Below is a small trained network, with its code and all its weights. Each question gives an input and a class and asks what happens when units are switched off, that is, made to give their printed mean instead of their output.

import numpy as np


def w(rows, s, z=0):
    codes = np.array(rows[::2]) - 128.0
    scale = np.full(codes.shape[1], s)
    scale[-1] = z or s
    return codes * scale


def f(y):
    return y / 2 * (1 + np.tanh(0.7978845608 * (y + 0.044715 * y**3)))


def log_softmax(a):
    a = a - a.max(-1, keepdims=True)
    return a - np.log(np.exp(a).sum(-1, keepdims=True))


def net(x, mask):
    res = np.array(x, float).reshape(1, 7) / 4 @ E
    y = f(res @ A[0][:, :-1].T + A[0][:, -1])
    res = res + np.where(mask, y, B[0][:, -1]) @ B[0][:, :-1]
    return log_softmax(res[-1] @ U[:, :-1].T + U[:, -1])


A, B = {}, {}
E = w([
[142,148,118,127,131,101,113,148,147,91,137],'x0',
[117,129,125,116,143,127,112,122,141,134,134],'x1',
[113,80,24,206,196,74,253,159,154,169,186],'x2',
[125,101,129,110,138,138,117,141,119,145,127],'x3',
[118,133,153,166,131,119,113,124,155,116,115],'x4',
[110,95,109,116,126,126,101,133,107,120,157],'x5',
[219,103,90,152,98,18,43,45,142,234,118],'x6',
],0.0053)
A[0] = w([
[149,85,70,205,194,110,213,163,136,166,207,37],'neuron 0',
[76,94,52,185,198,54,209,152,130,145,144,38],'neuron 1',
[24,138,155,119,140,182,185,194,100,56,102,22],'neuron 2',
[188,94,101,137,96,36,82,53,119,175,119,31],'neuron 3',
[203,103,127,160,92,39,90,76,135,206,116,95],'neuron 4',
[65,135,135,106,137,161,173,162,102,93,152,42],'neuron 5',
[151,178,198,47,77,177,1,116,70,75,42,5],'neuron 6',
[51,128,165,123,159,206,186,168,111,54,135,55],'neuron 7',
],0.0046,0.003)
B[0] = w([
[169,79,157,176,214,161,98,21,62,87,54,197],'neuron 0',
[146,61,118,152,206,142,105,2,82,61,30,193],'neuron 1',
[224,39,186,79,50,78,235,118,206,156,173,184],'neuron 2',
[207,106,165,60,46,62,210,163,167,191,92,205],'neuron 3',
[131,104,150,64,58,89,190,157,187,196,224,245],'neuron 4',
[146,86,167,112,105,74,174,136,123,153,126,133],'neuron 5',
[207,64,123,150,226,123,83,24,82,29,75,251],'neuron 6',
[214,26,170,62,55,62,221,154,201,211,192,193],'neuron 7',
],0.0062,0.0028)
U = w([
[202,69,175,57,47,66,212,182,228,202,202,16],'0',
[172,75,115,152,242,164,77,11,33,51,1,3],'1',
[86,185,68,135,129,180,111,173,174,140,159,238],'2',
[53,181,97,124,139,151,117,200,97,161,124,230],'3',
],0.0048,0.0057)

Each question gives the input, the list of numbers given to net, and the class t.
The units are the neurons (one row each of A and B). Each row of codes is followed by its name. A weight is (code - 128) times the scale printed after its matrix; where a second scale follows, it is the last column's (A, B and U).
mask holds one flag per neuron, in row order. A switched-off neuron (its flag False) gives its mean, the last column of its row in B, instead of its output. The means were averaged over made-up inputs and are rounded, as every weight is.
A unit's drop is (log p(t) with every unit on - log p(t) with that unit switched off) / (log p(t) with every unit on - log p(t) with every unit switched off).
The circuit of an input: a set's keep is (log p(t) with only the set's units on - log p(t) with every unit switched off) / (log p(t) with every unit on - log p(t) with every unit switched off). Starting from all 8 units, units are removed one at a time, each time the one whose removal leaves the highest keep (on an exact tie, the one counted first), for as long as the keep stays at least 0.8.
circuit, biggest first: the units of the circuit, biggest drop first
most important unit: the unit with the biggest drop
k most important neurons: the k neurons with the biggest drops, biggest first
drop of u: that unit's drop, to one decimal
input [8,1,5,0,3,-4,1], class 1: circuit, biggest first	(neuron 1; neuron 0)
input [8,-4,-7,0,-1,1,-4], class 1: most important unit	neuron 6
input [4,-6,0,-5,-6,5,-6], class 0: circuit, biggest first	(neuron 7; neuron 2)
input [-3,-4,1,6,0,4,-8], class 0: 2 most important neurons	(neuron 7; neuron 2)
input [-4,-1,-6,2,4,8,8], class 0: 2 most important neurons	(neuron 4; neuron 3)
input [6,8,0,-6,-8,2,-8], class 0: circuit, biggest first	(neuron 7; neuron 2)
input [-5,6,8,3,2,-8,-6], class 1: 2 most important neurons	(neuron 1; neuron 0)
input [7,4,7,1,7,7,0], class 1: 2 most important neurons	(neuron 1; neuron 0)
input [-8,5,7,-8,-2,2,-7], class 0: 4 most important neurons	(neuron 7; neuron 2; neuron 6; neuron 5)
input [-7,0,8,-8,2,8,7], class 1: drop of neuron 0	1.1
input [3,-6,8,-5,4,-7,0], class 1: drop of neuron 0	0.2
input [-4,-7,1,-1,-4,-6,-7], class 0: drop of neuron 7	0.3
